Here is a tiny trained network, its code and every weight. The questions are about switching its units off for an input and a class, where a switched-off unit gives its printed mean instead of its output.

import numpy as np


def w(rows, s, z=0):
    codes = np.array(rows[::2]) - 128.0
    scale = np.full(codes.shape[1], s)
    scale[-1] = z or s
    return codes * scale


def f(y):
    return y / 2 * (1 + np.tanh(0.7978845608 * (y + 0.044715 * y**3)))


def log_softmax(a):
    a = a - a.max(-1, keepdims=True)
    return a - np.log(np.exp(a).sum(-1, keepdims=True))


def net(x, mask):
    res = np.array(x, float).reshape(1, 6) / 4 @ E
    y = f(res @ A[0][:, :-1].T + A[0][:, -1])
    res = res + np.where(mask, y, B[0][:, -1]) @ B[0][:, :-1]
    return log_softmax(res[-1] @ U[:, :-1].T + U[:, -1])


A, B = {}, {}
E = w([
[212,91,163,185,106,223,29,210,33,140,109,157],'x0',
[138,60,155,161,153,88,114,226,194,30,81,23],'x1',
[144,94,101,138,139,160,152,135,152,181,106,130],'x2',
[17,112,58,127,157,238,41,82,174,101,221,91],'x3',
[77,106,214,208,73,106,159,182,177,217,254,137],'x4',
[38,1,146,47,160,63,97,165,80,162,114,174],'x5',
],0.0072)
A[0] = w([
[58,4,155,72,149,67,104,137,81,148,116,181,28],'n0',
[134,128,100,94,149,103,95,111,92,91,92,130,90],'n1',
[127,105,164,146,111,107,138,144,145,161,190,106,29],'n2',
[106,77,136,138,132,114,137,174,173,74,90,69,30],'n3',
[100,97,103,144,164,165,52,99,147,120,168,133,97],'n4',
[171,160,114,192,96,139,154,105,150,109,156,118,6],'n5',
[160,123,127,104,161,171,106,106,84,123,95,89,54],'n6',
[84,126,101,146,114,183,84,112,152,106,172,84,90],'n7',
[168,84,140,145,114,168,67,179,59,125,141,139,101],'n8',
[78,127,111,85,138,56,183,111,163,125,117,128,110],'n9',
[116,177,94,83,123,132,126,107,73,179,151,183,109],'n10',
[104,142,81,125,165,96,168,106,143,114,154,98,84],'n11',
[180,193,127,153,95,171,170,114,139,119,126,62,39],'n12',
[141,129,98,118,153,132,139,74,113,95,80,110,99],'n13',
[98,103,216,177,78,117,152,135,140,168,205,119,84],'n14',
[120,153,102,122,98,158,147,87,87,165,157,200,94],'n15',
[72,148,95,109,122,169,96,126,141,126,137,110,97],'n16',
[147,114,110,103,127,128,145,90,102,95,60,130,83],'n17',
[179,123,176,124,93,74,205,152,94,133,103,154,110],'n18',
[148,83,164,134,147,146,113,183,159,97,114,2,64],'n19',
[167,172,146,148,121,75,136,135,127,154,78,142,70],'n20',
[108,122,105,89,136,105,189,101,180,120,136,96,91],'n21',
[131,140,71,75,160,145,99,109,103,99,87,109,66],'n22',
],0.01,0.0022)
B[0] = w([
[80,174,19,248,184,162,76,71,198,48,235,134,254],'n0',
[62,143,109,89,86,145,131,150,179,135,133,110,185],'n1',
[102,168,178,103,158,163,101,190,157,154,90,71,187],'n2',
[201,79,169,104,95,50,78,51,149,125,93,68,217],'n3',
[194,84,100,65,152,149,179,160,42,87,166,168,213],'n4',
[108,142,14,167,123,155,86,123,198,113,120,122,183],'n5',
[66,160,155,133,122,158,142,127,130,175,94,132,176],'n6',
[150,101,143,79,192,114,201,140,76,92,222,178,220],'n7',
[148,194,159,213,13,122,163,134,67,191,103,204,229],'n8',
[146,156,147,179,68,167,117,117,51,183,101,208,210],'n9',
[188,87,163,114,113,39,86,75,154,126,107,17,210],'n10',
[176,180,138,156,100,133,155,133,82,141,110,179,181],'n11',
[107,145,52,230,160,123,82,141,188,85,179,125,207],'n12',
[54,124,163,139,112,156,125,199,162,146,90,108,186],'n13',
[59,129,182,63,118,205,119,254,185,183,35,67,244],'n14',
[192,70,161,104,108,25,55,60,158,133,75,63,209],'n15',
[204,94,117,71,179,143,156,154,63,120,169,130,186],'n16',
[89,114,164,93,159,176,123,205,166,173,99,121,189],'n17',
[180,43,67,70,197,163,205,177,69,78,200,132,236],'n18',
[200,106,156,126,130,48,91,66,108,151,80,113,243],'n19',
[193,80,88,73,199,140,160,187,94,87,185,155,192],'n20',
[134,167,135,182,28,123,189,108,48,147,90,154,196],'n21',
[69,137,201,107,138,191,137,208,189,163,92,84,202],'n22',
],0.0072,0.0097)
U = w([
[174,57,87,10,226,146,218,164,70,84,170,159,130],'0',
[25,136,180,45,149,189,115,197,207,183,63,81,141],'1',
[192,66,150,85,131,10,42,30,154,143,72,45,53],'2',
[88,157,1,235,187,156,61,97,215,77,163,142,255],'3',
[138,191,144,193,34,143,154,119,26,187,81,246,64],'4',
],0.0087,0.00089)

Each question gives the input, the list of numbers given to net, and the class t.
The units are the neurons (one row each of A and B). Each row of codes is followed by its name. A weight is (code - 128) times the scale printed after its matrix; where a second scale follows, it is the last column's (A, B and U).
mask holds one flag per neuron, in row order. A switched-off neuron (its flag False) gives its mean, the last column of its row in B, instead of its output. The means were averaged over made-up inputs and are rounded, as every weight is.
A unit's drop is (log p(t) with every unit on - log p(t) with that unit switched off) / (log p(t) with every unit on - log p(t) with every unit switched off).
The circuit of an input: a set's keep is (log p(t) with only the set's units on - log p(t) with every unit switched off) / (log p(t) with every unit on - log p(t) with every unit switched off). Starting from the 12 units with the biggest drops (on a tie, the unit counted first), units are removed one at a time, each time the one whose removal leaves the highest keep (on an exact tie, the one counted first), for as long as the keep stays at least 0.8.
circuit, biggest first: the units of the circuit, biggest drop first
unit that matters most: the unit with the biggest drop
top k neurons: the k neurons with the biggest drops, biggest first
drop of u: that unit's drop, to one decimal
input [4,5,-2,7,-6,2], class 0: unit that matters most : n4
input [-1,5,0,7,-7,-2], class 0: top 2 neurons : [n7; n4]
input [-8,-8,-4,6,2,3], class 2: top 4 neurons : [n10; n15; n8; n18]
input [-5,8,6,-8,-5,-8], class 0: top 2 neurons : [n18; n20]
input [3,0,-2,1,-3,-2], class 1: top 3 neurons : [n0; n9; n21]
input [-7,-2,6,-6,6,6], class 4: top 4 neurons : [n9; n21; n7; n4]
input [-3,0,6,-5,6,3], class 1: top 2 neurons : [n14; n2]
input [-3,3,-1,1,8,-7], class 1: top 3 neurons : [n14; n0; n2]
input [4,7,1,8,6,8], class 0: top 4 neurons : [n4; n7; n16; n12]
input [1,-7,-1,-5,-6,7], class 2: top 3 neurons : [n10; n15; n14]
input [6,6,6,5,-4,7], class 3: top 3 neurons : [n0; n15; n10]
input [8,-4,5,6,-8,-8], class 1: top 4 neurons : [n22; n0; n6; n13]
input [-7,1,0,4,-6,1], class 4: circuit, biggest first : [n21; n9]
input [1,-7,0,7,4,6], class 0: circuit, biggest first : [n4]
input [7,2,-6,6,2,1], class 4: top 2 neurons : [n8; n18]
input [0,-7,2,-7,7,3], class 0: drop of n19 : 0.1
input [-6,-4,4,-6,-2,8], class 3: drop of n0 : 1.4
input [1,-6,7,0,1,8], class 3: drop of n14 : 0.0
